Each row has a class, written after it.
-6  -21  29  -13  -9  -1  43  1  -14  17  -13  -6  11  -21  -8  -50  30  -24  8  5  26  1  -25  -11  5  36  -37  -9  -20  -4  10  4  -9  21  -42  56  -31  -24  60  19  -24  15
M
-6  -57  7  -1  -12  -1  -18  -18  2  0  -23  -38  -11  -27  -8  -19  -30  43  -18  14  39  16  41  58  -18  0  9  22  7  32  6  -22  -25  -17  -6  3  16  -24  12  35  50  45
P
-10  3  56  15  35  -20  30  -25  -22  3  -6  7  -26  18  -8  15  8  -9  -17  20  9  -11  67  1  17  17  -18  -6  6  -2  -1  6  5  13  -9  4  -22  -21  32  -14  47  34
U
12  31  24  -15  -5  28  65  15  2  -4  9  11  60  -6  5  -18  65  -33  -46  7  -28  3  -65  -38  0  5  -34  -7  23  -13  3  23  -60  26  -17  -26  -29  6  9  -11  -32  2
S
11  -31  -14  -66  -28  11  -73  18  -11  -14  -65  -31  -10  -18  -16  -82  15  -23  32  -81  40  -48  -77  -18  -21  -7  -39  -30  33  8  -1  -55  -7  -18  52  36  -1  -46  -13  -1  -10  -19
N
40  -4  24  -64  31  -19  -11  -47  30  28  38  22  22  -6  -1  48  22  -8  0  -26  5  -26  -9  -11  49  -25  -30  -17  -31  -10  4  5  23  -13  65  -29  -12  -3  22  -27  -2  33
A
-18  4  43  -34  -23  30  3  15  -17  -33  16  6  -2  -35  13  -22  39  -19  -55  -10  -5  -33  6  -1  4  27  -8  -9  18  16  -26  16  -7  12  4  24  14  1  -5  49  39  3
T
16  -3  -37  -14  33  -12  40  -30  -19  -49  -4  -4  23  -58  -9  -11  8  45  15  -62  38  -45  21  5  9  -14  -17  -9  12  -19  -7  54  -31  3  -21  1  -60  -35  56  10  -4  7
P
-15  2  21  8  26  -37  10  10  -6  -23  -38  -3  4  28  35  7  -10  -14  13  15  9  -21  65  30  -27  0  -14  33  3  16  -26  12  10  24  -7  -46  -23  -18  15  -15  1  12
S
25  -15  47  -53  20  16  43  5  25  -4  -4  -1  6  -42  -31  27  6  3  -3  27  8  5  62  9  34  -10  -58  -10  -24  -1  20  2  12  6  32  -3  18  -14  19  12  -6  -4
N
33  -5  -18  -47  43  13  13  -22  19  -4  11  30  5  -48  7  9  -14  35  38  -25  18  4  16  1  7  -14  -71  3  -42  -2  -1  23  12  -23  -4  3  -35  -5  -21  1  12  5
P
25  -45  80  -34  -64  6  8  -10  3  -8  -20  -8  -22  -18  -16  -44  27  29  10  8  35  -20  -38  -3  20  -1  -42  -16  43  -28  41  -43  -12  -11  60  30  -10  -35  32  9  18  -1
N
38  13  5  -40  -2  -9  2  12  -17  -30  -4  20  8  -27  43  -4  3  -26  -19  -11  -25  -21  -40  -27  5  -31  -47  -33  -10  -2  0  32  2  -4  21  4  4  6  4  37  -5  -47
T
-14  -39  32  -35  -27  -79  -32  -52  2  -19  -34  -11  -34  -8  19  -12  -20  -1  22  19  -1  -5  1  26  26  -14  -63  13  -24  -18  36  -5  26  3  30  -33  6  -30  34  -24  36  7
U
0  12  22  -37  10  -18  -25  49  22  -40  34  11  2  -45  -9  -4  16  2  -46  -4  26  -28  9  5  -5  -6  -25  -24  14  4  -19  -32  -32  -11  -25  -2  64  3  -24  -24  -43  36
B
-32  -31  1  24  -11  -35  -46  6  -30  -11  -26  5  -5  5  39  -46  4  24  -4  2  -3  -34  -13  20  -20  32  -26  53  12  9  -38  36  -14  26  -53  35  -41  -36  23  7  24  23
A
2  -3  -10  -13  54  -31  -10  -22  -20  -4  -2  0  11  9  13  44  9  16  6  7  -19  -37  -3  -4  -21  -18  24  22  -1  -30  11  0  27  -7  -11  -23  -6  -27  -8  -22  18  25
B
-11  -37  29  31  4  -12  -62  -14  -3  1  -76  -53  -19  -2  8  -59  -21  3  35  -19  14  -35  -55  -11  -25  28  -29  1  26  25  27  -53  -48  1  -10  74  -20  -26  3  -24  1  35
U
-20  -9  -8  19  25  -10  2  15  -7  -21  31  -8  -20  26  -4  -10  21  4  -4  -37  26  -47  33  17  -2  15  42  1  53  8  -47  8  31  13  -5  -4  -41  -18  28  -8  6  40
A
48  21  32  -2  15  40  14  -9  -1  40  -52  -2  43  -44  24  4  28  -7  7  26  43  -9  -79  -5  7  43  -17  3  9  0  17  38  4  6  -25  25  -5  7  -1  25  -7  -5
M
-24  -7  29  9  -8  -39  44  -9  -4  -16  15  43  -20  16  7  14  12  12  -25  33  5  9  77  27  9  4  -33  32  -42  -6  -26  41  48  24  -20  13  -21  -1  14  -8  24  11
T
28  24  -2  19  10  35  -8  -7  0  13  2  -5  73  -29  5  -2  18  22  -54  -24  38  -19  -47  -52  39  38  -41  -26  20  -6  -2  6  -61  12  6  27  -43  11  -22  -2  -33  12
U
-1  3  -11  0  -24  25  3  -40  5  4  47  20  -2  -15  -3  48  4  16  1  -17  -17  -6  34  0  85  6  -20  7  -30  -43  30  23  5  -11  24  28  -5  7  22  21  26  8
A
22  -20  30  -66  2  8  1  -15  19  15  3  37  10  -51  -4  34  -20  -16  50  1  -34  41  67  1  44  -32  -54  25  -72  12  34  4  3  -12  38  40  23  -17  5  7  19  -4
N
16  -6  47  -66  -35  -20  -23  38  7  18  0  -37  22  -10  -16  -8  6  25  7  -48  60  -15  -34  -15  -12  29  -51  -17  -20  7  -21  -30  11  -18  30  47  -14  -32  -5  -12  -1  3
B
23  63  44  -2  39  -2  11  31  -8  -43  10  2  -20  12  19  -15  -33  21  -8  -64  15  -10  5  25  -27  21  -31  10  65  50  -36  26  -10  6  -36  26  -53  -22  -8  -9  2  -20
S
-30  2  6  -9  18  -46  11  45  3  -2  -9  16  -9  24  -25  39  27  -4  -3  -9  25  -29  30  -16  11  19  44  -20  25  -7  -15  5  5  5  -6  25  0  -12  16  -34  -46  31
B
-14  6  9  18  2  11  2  -10  -32  -14  -12  10  -7  26  -2  -67  22  1  -13  -37  25  -15  10  -37  28  11  -34  15  -5  8  -28  5  9  24  21  71  -46  -11  5  -20  7  7
U
35  -7  21  -11  5  -30  12  1  6  -42  37  29  -8  -16  13  -4  -33  71  -48  14  28  0  65  4  23  -38  -26  8  49  5  -15  16  2  -1  8  -6  -26  -25  25  3  -12  2
N
29  -9  33  11  84  4  8  -59  0  10  -3  33  24  -26  -15  30  -5  24  -54  -27  35  -23  -10  6  19  12  -26  -6  -39  -13  -10  10  -6  -7  10  40  -2  16  13  -15  -9  48
M
1  -40  56  -14  23  -18  1  -45  -51  2  -14  25  37  -14  -15  -26  -26  14  8  -48  20  1  -13  12  7  12  -23  30  -19  35  -8  -1  -65  25  40  56  -25  -29  8  -13  45  9
U
-23  36  -29  8  33  8  -18  9  -30  -41  -41  -27  17  -1  3  -36  -8  -9  -13  -97  -34  -20  -11  17  -23  -7  -16  9  10  13  -10  3  -17  16  10  29  -31  -32  9  12  0  -4
S
27  -2  46  -17  -19  33  5  -35  -4  6  21  -6  34  -9  40  15  26  6  -39  -23  -14  31  15  -13  39  -14  -56  66  -33  -19  14  25  29  2  30  43  -36  -23  28  25  33  -12
S
5  -29  18  -43  -26  -6  -6  16  -38  -8  -53  4  24  1  -12  -37  19  -30  2  -99  7  10  -80  -3  -17  -8  -61  16  0  1  -4  1  -32  3  27  82  -14  -47  11  -12  9  -31
S
-14  -35  25  -11  -50  -20  0  9  -11  -16  -68  -24  -12  -38  -6  -6  0  22  -11  0  14  2  -13  60  -23  21  -62  0  16  -13  17  12  -17  -2  -27  -17  -7  -53  23  42  56  -9
P
-3  10  23  -44  -14  25  -25  66  -7  -18  -6  28  4  -57  -51  -55  30  -16  -30  -83  27  33  -84  18  13  23  -26  -41  19  23  -33  16  -44  -2  23  35  11  -6  20  52  -8  -42
P
54  10  -1  16  -9  15  54  -26  -3  5  -30  3  53  -26  44  69  -11  15  -33  26  17  -22  -24  10  3  9  -31  -15  -7  -35  17  57  3  -12  -2  -21  -1  33  -27  2  -6  -20
M
1  -19  11  19  4  -7  -10  -29  -8  -43  49  21  -15  -5  -3  37  -18  23  -19  -12  -30  10  55  17  43  -10  -21  44  -48  -14  2  15  6  -13  -15  20  2  -7  39  18  21  -15
P
4  -32  -21  19  -33  -31  48  -3  -5  0  22  -7  28  -35  32  52  -55  1  28  10  -2  2  19  25  -8  38  29  -30  9  -15  16  1  -34  -26  -41  -15  -1  12  5  19  10  43
M
30  20  16  -34  41  9  10  -51  16  -23  50  34  -5  -81  37  46  -19  1  -26  -30  -38  15  26  35  27  -45  -48  -1  -46  -14  27  40  23  -11  20  2  -1  17  2  41  30  -16
T
36  -6  5  -17  23  -13  43  -7  -25  -7  -50  5  -13  13  -3  -11  -5  20  -14  32  21  -15  51  7  9  -10  -42  12  11  9  -4  18  22  10  -4  21  -2  -37  -3  -5  13  12
N
-13  15  -12  3  -5  -24  7  2  -13  -38  1  -1  -37  -5  4  9  -25  16  8  -43  15  -7  60  27  7  3  29  22  23  31  -31  44  53  2  -19  40  -15  -20  10  16  49  9
T
-19  -21  -12  -72  25  -20  -58  -5  -14  1  -20  -32  -5  -25  10  -3  -36  20  7  14  12  -29  50  -10  -32  8  -49  -29  6  25  16  -14  -32  -25  -27  5  24  -26  -36  -10  36  28
U
30  25  -48  -18  -49  -1  -2  22  1  9  -5  -43  44  -1  37  -35  27  2  39  80  -46  -12  -2  -53  22  -15  3  -11  6  -18  48  -23  10  -8  -4  -10  7  -18  16  17  -42  15
N
-30  -19  11  -50  -27  -18  5  25  9  -25  4  8  -30  -8  1  -27  -2  36  -32  33  52  -11  62  34  -13  23  -21  -12  32  32  -31  24  -20  -2  -24  -32  -5  -6  -5  15  7  8
P
-15  -4  -16  10  22  -34  35  -59  15  27  51  -21  59  -26  -4  67  -3  30  -17  -57  27  -16  -2  -2  45  26  12  -26  -7  -46  -12  7  19  12  32  -9  -79  -1  19  -27  -3  49
U
15  19  13  39  15  -3  49  -5  -31  -14  -28  16  2  19  41  8  7  -24  -16  -43  -12  1  13  8  18  0  -10  20  20  -17  -14  24  17  14  14  25  -49  -22  22  17  25  14
S
36  17  -7  -3  -47  -30  -37  24  13  -11  5  23  49  -22  40  -15  14  11  -59  35  24  -4  -63  4  -18  18  -81  -7  14  3  -16  19  -78  -4  -81  -51  -14  -3  -15  -5  -55  -24
P
14  -50  -9  -19  10  -65  -4  -15  4  -24  -2  35  35  -44  31  9  -35  18  35  -7  -56  16  -18  5  51  15  -31  57  -15  3  18  18  -10  27  -7  24  -37  -43  23  13  -32  12
N
-2  -32  27  -5  -34  24  -34  20  9  8  15  -9  -13  14  -31  -21  50  10  11  -34  11  -34  -86  -20  -25  3  -5  -37  42  -30  15  -30  -26  -33  25  43  -6  3  8  -31  0  7
A
-4  4  16  -8  0  -20  -7  -10  -8  -5  40  14  -20  -7  12  -26  6  39  -26  0  17  9  -20  -15  3  3  11  13  9  -21  -2  16  -12  -12  -17  1  -36  -8  25  8  16  14
B
29  26  -5  -11  83  -22  12  42  24  6  82  28  52  -39  -18  29  45  49  -18  13  7  -24  -65  -28  -12  27  -11  -58  32  -45  -34  37  -4  -12  -41  -58  -33  17  21  -17  -38  45
A
14  20  17  -18  -47  -12  14  11  -19  17  -25  0  -23  1  6  4  -3  -23  63  -51  25  -13  -43  5  -2  13  28  -53  16  -23  40  -20  -30  -34  46  18  -17  -6  2  7  17  -14
B
25  23  68  -5  -9  -32  -11  35  8  -32  53  48  -40  6  -2  20  34  -61  19  -81  -18  16  -11  19  18  -22  -7  -4  -42  -19  -6  -16  40  -28  45  52  24  12  22  -41  -28  -23
B
50  39  -10  -16  4  -25  -32  24  18  -46  27  -11  53  -36  52  -26  -9  48  -55  -14  -22  -30  -4  -8  15  -3  -47  7  25  40  -40  51  -19  3  -11  -32  -19  -6  6  7  -25  35
A
15  -1  -9  11  40  -47  19  43  18  -35  -15  11  51  -51  10  17  14  -12  -1  14  -26  -8  -1  46  15  47  -33  15  -1  26  -10  13  -27  31  -77  -8  14  -23  1  5  -69  46
P
1  -21  51  1  -28  -6  -31  -52  -11  -4  -21  -15  -22  9  10  -64  25  -17  22  3  -4  -12  -34  -20  12  26  -21  -5  -19  -3  54  -17  -62  -17  35  19  -18  11  28  -20  19  23
U
-2  8  -1  -42  -44  48  12  -8  8  25  -26  -23  33  -33  -16  -19  16  -6  16  -48  26  -1  -42  -14  -15  -13  -3  -19  -6  24  5  10  -12  2  45  31  -28  2  -15  18  27  -22
T
28  -19  6  -24  -7  -38  -18  -21  5  -17  16  -26  71  -24  58  26  9  63  -45  -33  7  -13  -39  -16  -23  -6  -49  51  21  -28  -23  50  10  -7  -12  -7  -65  -34  15  -22  4  10
S
21  24  20  -4  1  -58  9  -8  -25  -22  23  41  24  -40  54  5  14  19  -22  22  -19  -22  -18  3  23  4  -16  12  -10  -32  13  30  -43  2  -37  23  9  -8  17  -2  -22  33
B
29  -21  62  26  -21  8  -45  14  1  -19  -14  -12  5  15  5  -12  26  21  -57  -46  16  -55  -87  6  -1  13  -64  17  62  0  -27  -27  6  13  8  43  -24  -38  -1  -13  4  0
A
20  53  15  -8  -18  1  33  -24  26  17  -4  -50  -6  -13  20  53  -33  37  -34  37  35  -16  67  10  24  1  31  -32  23  4  25  12  -15  -20  11  -65  -8  8  6  23  32  35
B
52  26  3  -11  13  -39  38  -54  -6  39  -29  21  11  -18  6  24  10  1  -14  51  -7  8  -83  -12  25  -4  -37  -28  -26  -52  76  13  -67  -18  -32  -27  6  -3  11  -12  -4  27
B
-36  1  -14  26  31  -13  -10  -28  -30  18  10  17  -5  7  0  -7  -5  46  -24  -4  17  -21  36  19  18  16  16  30  -5  -6  -45  42  10  19  -23  39  -34  -18  33  13  50  48
A
9  43  -9  37  35  3  -13  22  10  3  27  37  2  -1  28  45  7  0  -16  -8  -5  6  14  9  -1  -28  59  13  5  -12  -26  4  40  -18  11  15  24  33  -42  -24  -10  27
B
-11  -11  44  -10  -38  1  26  -19  -20  20  -15  33  -17  -11  1  -8  11  -35  28  -51  -16  -10  -114  7  -28  -29  -4  -43  19  -41  10  -22  18  -13  38  47  -13  -4  15  -11  39  -20
M
-74  -11  -43  2  -22  -15  23  8  -2  44  -7  -35  -12  37  63  -6  20  -3  17  89  -5  -3  7  -20  -26  36  80  6  58  -29  6  32  11  12  -51  -39  -57  8  21  29  2  26
S
-31  -10  15  -27  17  -15  -14  27  -18  18  -12  24  3  4  -5  -26  9  -44  23  40  -26  1  -64  7  -56  3  40  -35  17  11  4  -18  -10  -2  -16  -40  30  9  8  6  1  2
M
-29  11  12  24  53  22  62  -20  -32  -4  6  55  13  -28  -33  -8  52  -16  -34  -8  7  15  48  -16  56  -27  -18  8  -1  -33  -6  33  12  54  4  32  -28  -22  47  5  16  13
U
4  -29  4  -40  75  -22  32  -39  -20  -5  -8  7  -4  -22  -34  48  -13  13  27  22  -39  2  88  24  37  -37  28  7  -35  -15  40  7  36  0  52  11  37  -29  45  18  27  25
N
46  36  21  -41  2  -40  28  9  -4  -36  -11  -28  7  -24  55  8  -28  23  -1  -4  13  -35  -24  -9  17  24  -35  -20  48  2  -4  50  -21  -8  -15  -21  -22  -9  26  18  -6  -7
S
50  7  59  -15  -7  41  17  16  0  -28  0  16  -39  9  15  -38  6  -4  -8  -2  81  -31  3  -17  -13  -1  -30  -29  65  19  -9  1  12  -15  7  -22  -28  4  8  9  2  -32
M
16  9  -23  37  37  -2  31  -27  -22  -28  -29  13  9  -7  -15  6  4  28  -52  -4  22  7  41  37  11  -25  -30  37  -17  -9  -24  49  18  18  -27  -33  -22  -27  28  14  29  -1
P
